Below is a small trained network, with its code and all its weights. Each question gives an input and a class and asks what happens when units are switched off, that is, made to give their printed mean instead of their output.

import numpy as np


def w(rows, s, z=0):
    codes = np.array(rows[::2]) - 128.0
    scale = np.full(codes.shape[1], s)
    scale[-1] = z or s
    return codes * scale


def norm(h):
    return h / np.sqrt((h * h).mean(-1, keepdims=True) + 1e-5)


def f(y):
    return np.maximum(y, 0)


def log_softmax(a):
    a = a - a.max(-1, keepdims=True)
    return a - np.log(np.exp(a).sum(-1, keepdims=True))


def net(x, mask):
    res = np.array(x, float).reshape(1, 5) / 4 @ E
    u = 0
    for l in range(2):
        y = f(norm(res) @ A[l][:, :-1].T + A[l][:, -1])
        res = res + np.where(mask[u : u + 14], y, B[l][:, -1]) @ B[l][:, :-1]
        u += 14
    return log_softmax(norm(res)[-1] @ U[:, :-1].T + U[:, -1])


A, B = {}, {}
E = w([
[104,255,81,80,141],'x0',
[118,78,79,76,116],'x1',
[31,134,108,105,4],'x2',
[136,146,149,154,137],'x3',
[8,112,130,166,183],'x4',
],0.0058)
A[0] = w([
[159,165,244,168,113,140],'L0N0',
[113,202,127,99,158,11],'L0N1',
[152,71,40,113,153,102],'L0N2',
[127,80,110,73,103,154],'L0N3',
[141,197,74,95,137,252],'L0N4',
[135,44,119,152,120,97],'L0N5',
[142,119,122,220,126,186],'L0N6',
[115,72,107,196,134,70],'L0N7',
[134,110,35,122,182,116],'L0N8',
[88,151,147,143,82,28],'L0N9',
[119,57,79,100,127,93],'L0N10',
[47,113,137,66,196,62],'L0N11',
[105,135,206,98,126,49],'L0N12',
[120,148,160,92,155,103],'L0N13',
],0.011,0.0029)
B[0] = w([
[74,98,57,156,103,217],'L0N0',
[119,44,1,15,150,181],'L0N1',
[134,166,92,197,95,189],'L0N2',
[94,209,151,219,116,214],'L0N3',
[138,31,90,169,124,255],'L0N4',
[93,87,96,83,156,211],'L0N5',
[149,191,68,147,107,194],'L0N6',
[104,63,135,69,84,186],'L0N7',
[98,176,167,176,148,184],'L0N8',
[69,104,144,134,72,177],'L0N9',
[140,142,101,187,128,199],'L0N10',
[142,200,165,135,137,199],'L0N11',
[172,140,58,129,214,138],'L0N12',
[87,63,103,165,88,148],'L0N13',
],0.0063,0.0055)
A[1] = w([
[181,118,129,109,110,88],'L1N0',
[159,56,193,190,73,84],'L1N1',
[160,140,157,126,235,114],'L1N2',
[140,68,176,116,212,150],'L1N3',
[188,124,62,134,183,185],'L1N4',
[68,171,192,67,2,246],'L1N5',
[122,217,71,15,157,2],'L1N6',
[29,115,132,120,202,154],'L1N7',
[154,165,118,178,185,70],'L1N8',
[112,53,184,211,101,11],'L1N9',
[91,145,9,249,93,174],'L1N10',
[130,84,179,167,190,72],'L1N11',
[219,140,137,122,5,65],'L1N12',
[50,94,203,138,168,115],'L1N13',
],0.0099,0.0017)
B[1] = w([
[96,197,169,79,148,136],'L1N0',
[109,134,2,58,144,156],'L1N1',
[27,108,154,138,73,142],'L1N2',
[84,111,115,120,103,140],'L1N3',
[74,141,171,160,90,166],'L1N4',
[92,95,183,181,186,177],'L1N5',
[92,92,12,120,180,140],'L1N6',
[255,184,114,98,82,164],'L1N7',
[103,90,164,124,115,147],'L1N8',
[136,148,91,100,154,160],'L1N9',
[213,95,168,143,129,254],'L1N10',
[44,145,134,150,134,139],'L1N11',
[95,215,151,103,145,162],'L1N12',
[146,223,122,96,131,147],'L1N13',
],0.0083,0.016)
U = w([
[117,108,68,108,164,191],'0',
[151,152,147,174,125,235],'1',
[57,134,182,167,125,137],'2',
[127,248,152,99,134,65],'3',
[160,136,148,161,141,95],'4',
[145,98,199,62,195,2],'5',
],0.015,0.0032)

Each question gives the input, the list of numbers given to net, and the class t.
The units are the neurons (one row each of A and B). Each row of codes is followed by its name. A weight is (code - 128) times the scale printed after its matrix; where a second scale follows, it is the last column's (A, B and U).
mask holds one flag per neuron, layer by layer. A switched-off neuron (its flag False) gives its mean, the last column of its row in B, instead of its output. The means were averaged over made-up inputs and are rounded, as every weight is.
A unit's drop is (log p(t) with every unit on - log p(t) with that unit switched off) / (log p(t) with every unit on - log p(t) with every unit switched off).
The circuit of an input: a set's keep is (log p(t) with only the set's units on - log p(t) with every unit switched off) / (log p(t) with every unit on - log p(t) with every unit switched off). Starting from the 12 units with the biggest drops (on a tie, the unit counted first), units are removed one at a time, each time the one whose removal leaves the highest keep (on an exact tie, the one counted first), for as long as the keep stays at least 0.8.
circuit, biggest first: the units of the circuit, biggest drop first
unit that matters most: the unit with the biggest drop
top k neurons: the k neurons with the biggest drops, biggest first
k most important neurons of layer l: the k neurons of layer l with the biggest drops, biggest first
input [-7,-3,5,1,3], class 0: unit that matters most	L1N1
input [-2,-2,7,0,-6], class 2: circuit, biggest first	(L1N5, L1N7)
input [6,-5,-8,5,2], class 2: circuit, biggest first	(L1N2, L1N8)
input [-7,-4,-3,3,8], class 3: circuit, biggest first	(L1N13, L0N4, L1N7)
input [-8,3,5,-7,2], class 0: 2 most important neurons of layer 0	(L0N7, L0N0)
input [5,5,-7,0,8], class 3: circuit, biggest first	(L1N7, L0N11)
input [-8,6,6,2,6], class 0: circuit, biggest first	(L1N1, L1N9, L1N4)
input [2,1,2,-8,7], class 4: circuit, biggest first	(L1N1, L1N7)
input [8,-3,-8,0,-5], class 0: circuit, biggest first	(L0N1, L1N6)
input [-4,8,3,5,8], class 1: 4 most important neurons of layer 1	(L1N12, L1N7, L1N1, L1N0)
input [2,-6,-7,-6,2], class 2: top 2 neurons	(L1N2, L1N4)
input [-2,8,-2,3,5], class 1: top 2 neurons	(L0N2, L0N10)
input [-7,5,0,5,-5], class 0: top 2 neurons	(L1N1, L0N5)
input [1,2,-1,0,-6], class 3: circuit, biggest first	(L1N12)
input [-8,-2,8,4,-8], class 0: 2 most important neurons of layer 1	(L1N1, L1N4)
input [5,-7,4,8,1], class 4: top 2 neurons	(L1N10, L1N1)
input [4,5,-2,2,3], class 1: top 2 neurons	(L0N4, L0N8)
input [2,8,-1,0,5], class 1: 2 most important neurons of layer 0	(L0N2, L0N10)
input [8,-1,7,2,-8], class 0: top 2 neurons	(L1N6, L0N1)
input [-1,-2,3,-5,-8], class 3: circuit, biggest first	(L1N12)
input [-2,-8,5,3,6], class 1: circuit, biggest first	(L1N7, L1N10)
input [0,6,7,3,-3], class 2: top 2 neurons	(L1N5, L1N7)
input [-6,0,-1,-5,4], class 0: top 2 neurons	(L0N7, L1N1)
input [-2,4,-5,-6,7], class 3: top 2 neurons	(L1N7, L1N13)
input [5,0,7,7,8], class 3: 3 most important neurons of layer 1	(L1N7, L1N13, L1N4)
input [5,4,0,-6,-5], class 4: top 2 neurons	(L0N4, L1N10)
input [6,3,4,0,-6], class 0: circuit, biggest first	(L1N6)
input [0,3,-5,-2,3], class 2: top 2 neurons	(L1N2, L0N0)
input [7,-1,-4,-2,4], class 0: top 2 neurons	(L0N1, L1N6)
